Moves between elements:
from | j i
ml | fl rg
mr | fs jf
jz | qf rm
cl | ng nb
gq | gp bd
cc | lq rj
sr | rg fl
zz | hd pj
rj | sm cc
rg | mb ml
jl | rj lq
lq | gq jl
tt | jf fs
qb | sr gj
ch | cc sm
mb | sf bl
nb | tt cl
gp | mr mp
fs | cl tt
pj | qh zz
rm | bt jz
bd | jl gq
qh | jz bt
fl | gj sr
bt | zz qh
qf | pn mf
gj | ch qb
mf | rm qf
jf | mp mr
mp | bd gp
hd | ft sg
ng | fc gt
gt | nb ng
pn | gt fc
sf | sg ft
bl | ml mb
ft | bl sf
sm | qb ch
sg | pj hd
fc | mf pn

The rows follow the links: the fewer symbols apart two elements are, the more alike their rows tend to be.

Each row is also shifted at random along 5 hidden directions that mean nothing.

Some elements, each with a row of numbers:
ch:   -8    29     6    42    81   -17    -5  -133   -17     5   -34    78    16     0   -24    -7   -66     4   -12    14    13    57    -9   -31   -32   -72    -2     4    19   -55   -51   -13   -18    17   -23   -16     8   -18    37
fs:   23     2   -24    46    57   -47    62   -30    -5    -1   -63    41    27     6   -11    -1     7     9   -38   -18   -43   -61    38    14   -87   -57   -11   -84    44    50     5    41    31    -9    11     2    45    29     7
fl: -102   -50   -10   -10    11   -32    10   -13   -38   -21     3    12    65   -17   -57   -55   -37    45   -12    77    48    39   -19    -2    46    28   -20    -7    99   -76     5    40    44    49   -14   -89    25     2    -8
rg:   12    38   -31     0    -2   -27   -12   -25   -18    36   -66     7    -8   -31    46    52   -14   -36    -6   -25     5    45    24   -25   -32    40    14    16    -1   -66    -7    26   -35   -12    43    24     7     3    16
tt:  -23    -8    40   -10   -59    16    21     3   -26     3    38   -25    19    -2     9    13     9    43    41     0   -52     2    30    19    31    -8    25   -12   -34    28    52     2    41    56     8   -61     7    23   -47
bt:  -30    -8   -16   -28   -36    64    -2    -8   111     1    -5    42   -37    -2   -15   -26   -61   -59    57   -66    41    25   -50     8   -60   -39    18    18   -87    55    40   -29   -26   -55    31    17    35     6    61
gj:  -94   -10    17    -8    27    -2   -28   -26    -2   -10    48     7     7    -9   -35   -34   -22     7    -8    60    45    46   -40   -18    59   -13   -15    48    33   -55   -43   -40   -23     3   -46   -14   -35   -51    21
bd:  -45    57   -14    20    -5    26     6    -7   -14   -61   -37     6   -34    -2   -26    32   -15   -23    10   -34    11   -51   -15    -4   -45   -20   -19   -18     3    34   -21    20   -13    22    -4    13   -27    64   -38
nb:   18     3    70   -39   -37    40     6    57    35    10    77   -11   -13     0    -6     1    21    35    61   -31   -37     7   -23    43    49   -32    19    19   -82    68    34   -15     6    -6   -25   -13   -33   -23    11
bl:   19    -4     2     3   -28    14   -58    25   -49   -44     1   -78   -20     8     7    40    15    -6   -17    66    50     6    26   -21    54   109   -20    34    36   -60   -22     2    27    70   -17     2   -35    31   -74
rm:   90    47    -5    31   -27     7   -16    24    19    38   -83    37     4    20    38    18   -31   -28    59   -61   -13    10   -18    38   -32    -6    27     9   -40    24    13    96     9     8    44    34    50    68    21
ft: -103    20    14   -63    -4    43   -29    79    76   -52   -40    -6   -74   -22   -32    64   -28   -24    30   -35    79    23   -39    28   -31    82   -24    -4   -27    18    14    39     1    -5   -11    39   -30    36     3
qf:  166   -27    33    52     3   -14   -19     5   -17    38    28   -20    40    56    17   -38    23    46   -21    55   -26    -6    -2    25    68   -19     6    11    15    19   -26     1    38    23   -42     4     7   -24    -5
mr:  -37   -44    -1   -22     8   -32    61    21   -16     6    46   -22    20   -27   -14   -15    59    35   -30     4   -48   -53    30    -6    -9    -6   -19   -48    25    28    40   -26    12   -22     3   -31    -7   -36   -14
gp:  -16   -13    34   -51    -9     4    15    42     5     2   103   -56   -46   -29    16    30    92    29   -28     2   -44   -31    30    -9    25    11    -4    15   -43    34    10   -97   -35   -45   -20    27   -77   -85   -20
jl:  -40    68   -21    31    -2     9   -12    23   -51   -38   -44    -7   -19     3   -28    19     9   -27    -2   -14     8   -53   -10     2    -1     8   -16    -8    38    -9   -36    37   -18    29    -3    14   -34    70   -40

From each start, follow one symbol. Which element do you reach?
Answers are names.
start  -95   -51    -7   -69   -58    65   -16    35    69   -43    36   -34   -61   -21   -34   -14   -33   -39    35    -6    55    31   -22    -7    -5    48     3    21   -48    18    44   -53   -17   -15     8   -14    -1    -7     9
i
sg
start  119    46   -22    57   -16    12   -16    34    14    25   -20     9    12    56    36   -26    29   -38     5   -31   -10   -46   -32    12    14   -48     4    24   -30    61   -41    14   -23   -34     9    79     6    20    25
j
mf
start  -24    55    11    12    47    12   -45   -11    26   -43   -65    13   -58     9   -28    61   -40   -23   -13     0    83    35   -31     1   -33    35   -35     8    17   -15   -68    21    -6     6   -46    57   -28    30     1
i
rg
start  -38    71    38    24    73   -33   -15   -74    -6    35   -31    66   -18   -18    20    61   -20    22    -9   -14   -16    63     0     3   -35   -41     1     0   -14   -40   -45    12   -18    -3   -27    15   -18   -14    22
j
lq
start  119    98    38    44    47   -38   -13   -56   -60    40   -40    -6   -37    -5    76   124    43    26   -36   -26   -65    -2    76    -9   -34    -2    16    -8   -30   -19   -43   -10   -10    26    -6    45   -46     9   -45
j
gp
start  104   -23   -24    48   -38    -5    10    55   -42    20    34   -38    46    45    29   -65    64     7   -13    19   -46   -79    -3    -3    69   -10     1     9    21    35    -8     0     4    -1     7    14    -3   -12   -14
j
fc
start   14   -13    -5    -7   -76    37   -31    -3    -8    -5   -10   -44   -13    -5    32    14   -32   -26    25    13     7    29    26   -12     5    55    24    33   -40   -28    29   -12     9    36    31   -16    20    39   -35
j
hd
start  -22   -50    43   -26   -16    33    20     8    56    18    85    19    14    19   -22   -66   -13    31    47    -1   -27    22   -39    31    45   -70    19    11   -55    61    29   -46    11   -25   -23   -34     4   -51    42
j
nb
start  139    51   -19    39   -38    20   -31    53    13    41   -15    -3     4    47    49   -14    19   -44    38   -28   -15   -20   -26    27    36   -21    19    30   -52    46    -7    33   -22   -14    19    61     0    22    15
i
qf
start -107     0   -32   -54   -39    -6   -12    49   -13    30    28    -2    15   -52     7   -24    15   -26    26    -3    26    29   -15   -17    46    57     6    37     9   -72    20    13   -59   -29    43   -17   -12   -36    24
j
rg
start  -50    56   -48    44   -13   -28   -39   -42   -82    24   -50     5    30     1    50     9    -4   -34   -13    14    12    15    14   -32    24    32    19    42    34  -100   -41    30   -36    35    41     9     4    37   -22
i
gj
start  -77    54    66   -64    35   -23     5    67    25    35    33    19   -43   -48     0    73    55    30    18   -50   -27    41    -8    42     5     5    -5    -2   -42     9    15    24   -33   -39   -24    27   -63   -49    40
i
jl
start  -23    76   -33    15     6    15   -37     8    -7   -13   -13    15   -36     0   -12    -8     0   -59     2   -22    48   -15   -51   -26     8   -11   -21    46    -7   -14   -70   -19   -82   -33     6    55   -53     6    11
i
ch
